array([[126, 121, 129, 121, 137, 126, 125, 135, 132, 116, 128, 130, 137,
        126],
       [123, 124, 125, 124, 119, 118, 129, 115, 132, 128, 126, 138, 105,
        133],
       [124, 123, 127, 123, 124, 119, 129, 120, 132, 126, 127, 137, 111,
        131],
       [122, 118, 125, 118, 129, 117, 125, 124, 135, 116, 125, 138, 116,
        130],
       [123, 118, 128, 118, 136, 120, 125, 130, 137, 113, 128, 137, 126,
        131],
       [124, 123, 123, 123, 120, 121, 127, 121, 125, 125, 121, 129, 113,
        124]])
The minimum -> 105
The entry just right of the smallest entry -> 133
The entry just left of the smallest entry: 138

Questions about the array below.
1) Find the entry just right of the smallest entry.
2) Find the 2nd entry in reading order.
3) Find the entry directly above 106.
[[120 137 116 127]
 [106 134 129 127]]
1) 134
2) 137
3) 120

Read these off the grid that follows.
1) Report the top-left entry.
2) Report the entry directly below the largest entry.
3) Report the fifth entry, reading row by row.
4) Report the entry in the bottom-right corner.
5) Report the smallest entry in the last row.
6) Report the maximum.
7) Report the entry just right of the largest entry.
[[124  98 119 122 120]
 [122  99 117 124 120]
 [123  98 118 123 120]
 [122 101 117 126 120]
 [122 100 117 125 120]]
1) 124
2) 125
3) 120
4) 120
5) 100
6) 126
7) 120

a =
[[133 140 126 132 125]
 [128 126 136 132 140]
 [134 131 122 132 110]
 [124 132 129 132 109]
 [135 131 144 132 130]
 [130 143 129 132 125]
 [151 130 144 132 124]
 [131 131 123 132 139]
 [142 126 134 132 125]
 [151 127 129 132 127]
 [140 126 122 132 127]
 [133 127 122 132 134]
 [134 133 139 132 130]
 [140 131 127 132 109]
 [124 132 122 132 117]]
Report the third entry from the end, reading row by row.
122
The first entry on the diagonal from the top-right corner: 125
Report the smallest entry in the last row.
117
Report the entry just left of 123.
131
The entry at the centre: 123
Report the 2nd entry on the main diagonal.
126
Report the fourth entry from the end, reading row by row.
132
Report the second entry on the diagonal from the top-right corner.
132
Report the largest entry in the last column.
140
Report the third entry, reading row by row.
126
The entry in the bottom-left corner -> 124
The second entry in reading order -> 140
Report the top-left entry.
133
Report the second-last entry, reading row by row.
132
The entry directly above 143 -> 131
The 4th entry, reading row by row is 132
The entry directly above the centre entry -> 144

135  120  143  125  114  138  128  132  141  130  117  133  133  133  115
115  134  129  140  123  122  144  135  119  121  129  130  138  129  121
130  128  131  129  126  130  127  134  130  127  128  130  130  126  129
130  129  132  129  122  130  129  133  127  130  129  129  127  127  126
128  130  132  128  125  130  125  133  128  127  128  128  128  128  127
129  129  132  129  130  132  124  132  128  126  129  125  127  126  128
118  139  153  129  123  126  132  130  124  115  121  125  144  123  117
137  145  129  135  126  130  136  134  135  141  128  120  117  135  103
137  129  123  126  117  147  129  126  125  125  131  132  125  129  110
120  122  127  133  133  145  121  140  127  128  130  135  129  130  128
122  132  140  121  138  128  132  146  129  119  137  133  116  136  126
134  130  132  128  129  133  124  133  128  128  126  130  129  126  126
128  133  125  119  129  132  131  133  143  135  146  120  139  133  125
130  131  131  128  127  131  128  130  131  127  126  129  128  129  125
126  130  128  129  125  132  128  131  126  127  126  129  129  127  127
Rows and columns are numbered from 1.
What is the entry at row 1, column 3?
Answer: 143
The entry directly above the largest entry: 132
The entry at row 2, column 3 is 129
What is the bottom-right entry?
Answer: 127
The entry in the top-right corner -> 115
What is the entry at row 3, column 1?
Answer: 130
The entry just right of the largest entry is 129
What is the entry directly above 110?
Answer: 103
What is the entry in the bottom-left corner?
Answer: 126
The entry directly above the centre entry -> 130
The entry at row 2, column 1 is 115
What is the bottom entry of the column that holds the largest entry?
Answer: 128
The entry just left of the centre entry: 136
What is the top-left entry?
Answer: 135
The entry in row 1 and column 2 -> 120
The entry just left of 114 -> 125
What is the entry in row 2 and column 2?
Answer: 134
The entry directly below the smallest entry: 110
The entry just left of the smallest entry is 135
The entry directly above the smallest entry: 117
The maximum is 153
The centre entry is 134
The entry directly below the largest entry -> 129
